Below are the code and all the weights of a small trained network. Each question names an input and a target symbol and asks about switching units off, where a switched-off unit gives its printed mean instead of its output.

import numpy as np


def w(rows, s, z=0):
    codes = np.array(rows[::2]) - 128.0
    scale = np.full(codes.shape[1], s)
    scale[-1] = z or s
    return codes * scale


def norm(h):
    return h / np.sqrt((h * h).mean(-1, keepdims=True) + 1e-5)


def f(y):
    return y / 2 * (1 + np.tanh(0.7978845608 * (y + 0.044715 * y**3)))


def softmax(a):
    e = np.exp(a - a.max(-1, keepdims=True))
    return e / e.sum(-1, keepdims=True)


def log_softmax(a):
    a = a - a.max(-1, keepdims=True)
    return a - np.log(np.exp(a).sum(-1, keepdims=True))


def net(x, mask):
    ids = ['αγεζηλμξπστφψω'.index(c) for c in x.split()]
    T = len(ids)
    res = E[ids] + P[:T]
    r = norm(res)
    for j in range(2):
        rows = slice(4 * j, 4 * j + 4)
        q, k, v = (r @ M[0][rows].T for M in (Q, K, V))
        z = softmax(np.where(np.tri(T) > 0, q @ k.T / 4**0.5, -1e9)) @ v
        o = O[0][rows]
        res = res + np.where(mask[j], z, o[:, -1]) @ o[:, :-1]
    y = f(norm(res) @ A[0][:, :-1].T + A[0][:, -1])
    res = res + np.where(mask[2:26], y, B[0][:, -1]) @ B[0][:, :-1]
    return log_softmax(norm(res)[-1] @ U[:, :-1].T + U[:, -1])


Q, K, V, O, A, B = {}, {}, {}, {}, {}, {}
E = w([
[124,162,134,150,135,122,125,174,134],'α',
[79,124,165,148,145,107,99,107,4],'γ',
[152,146,123,159,145,134,123,170,119],'ε',
[157,134,109,129,77,148,128,169,133],'ζ',
[133,144,126,161,156,122,123,157,127],'η',
[122,76,136,63,151,75,106,135,113],'λ',
[145,99,180,134,123,146,156,143,149],'μ',
[146,115,163,128,143,186,126,113,169],'ξ',
[148,143,127,158,149,127,125,175,123],'π',
[187,120,173,125,109,156,151,127,153],'σ',
[131,136,128,154,139,118,120,177,131],'τ',
[139,142,117,121,84,139,138,169,139],'φ',
[124,140,133,158,153,117,121,161,130],'ψ',
[165,151,163,148,152,114,125,113,143],'ω',
],0.035)
P = w([
[178,139,225,124,87,206,2,214,181],'0',
[164,170,234,99,142,158,143,181,113],'1',
[178,133,174,109,145,139,147,169,100],'2',
[159,122,155,115,131,122,143,162,108],'3',
[134,125,143,116,121,109,147,153,120],'4',
[125,121,129,121,109,99,142,141,129],'5',
[119,120,123,126,110,96,148,131,131],'6',
[116,111,111,131,103,88,149,129,137],'7',
[109,107,113,132,103,89,150,121,138],'8',
[119,112,117,135,109,95,154,113,128],'9',
],0.02)
Q[0] = w([
[122,143,138,191,149,81,112,151,89],'h0',
[146,116,134,137,107,117,138,127,136],'h0',
[128,105,158,159,99,114,145,151,105],'h0',
[128,135,157,138,109,119,129,151,136],'h0',
[156,145,140,169,219,84,105,164,145],'h1',
[60,108,211,106,127,141,137,153,109],'h1',
[132,174,130,219,203,72,136,187,162],'h1',
[156,4,133,136,84,100,143,216,219],'h1',
],0.04)
K[0] = w([
[108,129,111,156,110,129,131,119,69],'h0',
[139,113,132,135,123,129,146,113,127],'h0',
[126,111,146,155,102,123,139,94,130],'h0',
[120,134,117,157,118,131,143,117,107],'h0',
[119,124,179,115,128,81,171,49,182],'h1',
[87,80,175,121,113,152,70,122,142],'h1',
[187,98,162,142,146,107,214,40,231],'h1',
[11,109,122,188,76,142,203,4,30],'h1',
],0.032)
V[0] = w([
[153,172,130,123,99,63,88,126,73],'h0',
[106,82,110,2,146,177,90,79,120],'h0',
[175,105,143,104,112,21,139,33,148],'h0',
[203,212,105,93,140,158,92,163,146],'h0',
[198,197,106,99,137,112,105,167,115],'h1',
[128,154,121,104,144,169,52,74,157],'h1',
[88,112,148,121,151,190,94,197,95],'h1',
[100,162,121,149,110,88,103,128,82],'h1',
],0.032)
O[0] = w([
[105,191,56,62,40,132,95,148,95,216],'h0',
[31,4,91,155,121,218,53,120,135,27],'h0',
[162,21,82,47,65,115,138,78,133,42],'h0',
[205,107,148,135,177,152,57,171,115,134],'h0',
[208,166,92,136,138,136,161,110,74,176],'h1',
[124,178,180,101,113,206,132,96,127,78],'h1',
[74,144,151,59,194,153,189,103,150,254],'h1',
[66,152,65,78,153,127,82,88,172,119],'h1',
],0.018,0.021)
A[0] = w([
[127,104,118,129,123,146,183,103,110,146],'n0',
[101,67,68,163,79,116,143,115,111,48],'n1',
[125,137,134,112,185,115,144,64,77,98],'n2',
[76,69,118,130,131,65,113,101,26,94],'n3',
[152,155,146,77,174,141,88,168,135,110],'n4',
[127,145,148,170,60,170,106,202,165,54],'n5',
[120,172,114,173,126,122,148,78,80,161],'n6',
[125,89,112,165,150,206,168,119,103,108],'n7',
[181,176,103,164,127,150,30,47,130,65],'n8',
[74,150,84,164,125,110,160,154,185,114],'n9',
[121,184,87,193,121,182,94,140,153,82],'n10',
[148,165,140,74,51,151,136,159,176,96],'n11',
[145,159,65,130,133,159,97,185,253,68],'n12',
[211,122,191,136,116,170,61,133,154,2],'n13',
[103,106,96,106,134,132,101,101,157,75],'n14',
[126,126,138,86,187,92,90,144,62,101],'n15',
[165,104,133,136,160,147,163,82,199,60],'n16',
[119,108,51,132,119,130,175,145,174,230],'n17',
[78,173,97,157,119,174,144,125,174,106],'n18',
[106,164,123,128,169,99,182,166,120,151],'n19',
[218,117,156,183,141,116,167,128,174,58],'n20',
[151,153,125,81,113,169,135,126,192,70],'n21',
[194,162,69,97,113,160,66,109,134,80],'n22',
[89,123,114,122,104,139,112,69,148,111],'n23',
],0.032,0.0073)
B[0] = w([
[117,165,121,137,115,147,107,124,114,149],'n0',
[165,116,130,131,125,194,146,102,187,161],'n1',
[97,57,151,132,129,104,117,147,120,175],'n2',
[82,117,126,86,133,53,164,112,72,174],'n3',
[125,77,103,162,92,125,117,117,119,208],'n4',
[138,75,188,138,173,92,135,182,157,138],'n5',
[107,109,76,103,105,100,137,154,123,194],'n6',
[148,207,123,138,140,78,126,137,134,142],'n7',
[154,147,168,83,179,94,34,121,161,134],'n8',
[147,172,170,79,93,138,129,127,108,177],'n9',
[116,88,86,86,156,168,134,108,133,144],'n10',
[102,163,75,169,172,137,85,122,152,177],'n11',
[92,164,55,137,90,142,153,110,102,148],'n12',
[230,178,136,130,93,181,143,103,146,153],'n13',
[166,102,134,157,135,163,155,126,191,164],'n14',
[136,202,124,124,157,136,133,163,125,194],'n15',
[136,150,121,148,108,111,123,199,143,142],'n16',
[145,173,127,158,134,174,83,147,129,185],'n17',
[119,201,125,162,127,132,167,107,116,173],'n18',
[141,99,164,131,108,162,109,82,142,253],'n19',
[197,253,97,141,96,116,106,136,139,197],'n20',
[161,121,115,84,118,127,135,160,105,148],'n21',
[117,136,206,128,153,108,108,101,145,142],'n22',
[126,112,152,152,108,71,114,128,79,167],'n23',
],0.054,0.025)
U = w([
[180,187,151,176,111,157,83,157,152,195],'α',
[96,178,132,128,116,7,145,159,63,165],'γ',
[121,172,111,74,182,89,245,107,200,66],'ε',
[133,38,130,187,98,80,148,42,111,253],'ζ',
[117,119,134,144,146,129,154,133,110,58],'η',
[113,115,154,140,147,129,141,137,100,79],'λ',
[117,113,134,133,139,129,135,146,99,63],'μ',
[132,72,87,107,103,145,145,245,110,140],'ξ',
[109,112,114,68,180,117,38,130,140,116],'π',
[118,120,136,143,145,128,142,139,108,43],'σ',
[92,127,254,76,94,142,149,173,128,81],'τ',
[42,162,72,118,96,208,126,118,90,149],'φ',
[57,130,165,222,195,134,160,167,145,134],'ψ',
[115,124,138,131,141,137,139,141,110,59],'ω',
],0.008,0.0052)

Each question gives the input, a string of symbols that net reads in full, and the target symbol t.
The units are the heads (4 rows each of Q, K, V and O) and the neurons (one row each of A and B). Each row of codes is followed by its name. A weight is (code - 128) times the scale printed after its matrix; where a second scale follows, it is the last column's (O, A, B and U).
mask holds one flag per unit, heads first, then neurons. A switched-off unit (its flag False) gives its mean, the last column of its rows in O or B, instead of its output. The means were averaged over made-up inputs and are rounded, as every weight is.
A unit's drop is (log p(t) with every unit on - log p(t) with that unit switched off) / (log p(t) with every unit on - log p(t) with every unit switched off).
The circuit of an input: a set's keep is (log p(t) with only the set's units on - log p(t) with every unit switched off) / (log p(t) with every unit on - log p(t) with every unit switched off). Starting from the 12 units with the biggest drops (on a tie, the unit counted first), units are removed one at a time, each time the one whose removal leaves the highest keep (on an exact tie, the one counted first), for as long as the keep stays at least 0.8.
circuit, biggest first: the units of the circuit, biggest drop first
unit that matters most: the unit with the biggest drop
top k neurons: the k neurons with the biggest drops, biggest first
heads that matter: for each layer, one digit per head in row order, 1 if its drop is at least 0.15 and else 0, layers parted by /
input λ π λ γ λ ζ ω λ π ε, target π: unit that matters most => h1
input α γ η τ α ψ λ π λ, target φ: circuit, biggest first => (n12, n20, h1)
input η λ γ λ τ α λ, target φ: circuit, biggest first => (h1, h0)
input τ γ η λ λ π, target φ: circuit, biggest first => (h0, n20)
input γ μ ψ λ, target τ: circuit, biggest first => (h0, n2, n11, n20)
input ψ ω π γ λ ζ, target φ: circuit, biggest first => (h1, n12)
input γ λ η, target φ: circuit, biggest first => (h0, n10)
input γ λ γ ε, target φ: circuit, biggest first => (h0, n20)
input τ π η γ ζ ψ σ φ, target ξ: heads that matter => 11
input λ λ λ λ φ γ π τ φ, target φ: circuit, biggest first => (h1, n12)
input α ψ π τ ζ λ γ ε, target φ: heads that matter => 00
input γ η λ λ σ ε, target ξ: heads that matter => 11
input γ λ ψ γ λ γ ψ τ, target φ: heads that matter => 00
input η γ ζ φ, target φ: heads that matter => 00
input τ λ π τ η λ λ, target ε: unit that matters most => h0
input λ ζ γ ψ π ε λ ψ, target φ: circuit, biggest first => (n20, h0)
input γ τ ψ γ γ α ψ ξ ε, target ψ: top 2 neurons => (n5, n11)
input η ε η ω ψ λ ψ γ α, target φ: heads that matter => 10
input λ λ ζ γ π α λ σ ε τ, target ξ: heads that matter => 11
input λ γ π, target φ: heads that matter => 00
input ψ ε η λ γ ψ λ σ ψ, target ξ: top 2 neurons => (n5, n1)
input ε λ λ π η η λ γ, target φ: heads that matter => 10
input λ π ψ α α γ λ σ ω, target π: heads that matter => 11
input λ η γ ψ, target φ: heads that matter => 00
input η τ α γ σ η, target ξ: top 2 neurons => (n5, n6)
input ε μ λ η λ ξ λ ε λ γ, target φ: top 2 neurons => (n0, n11)
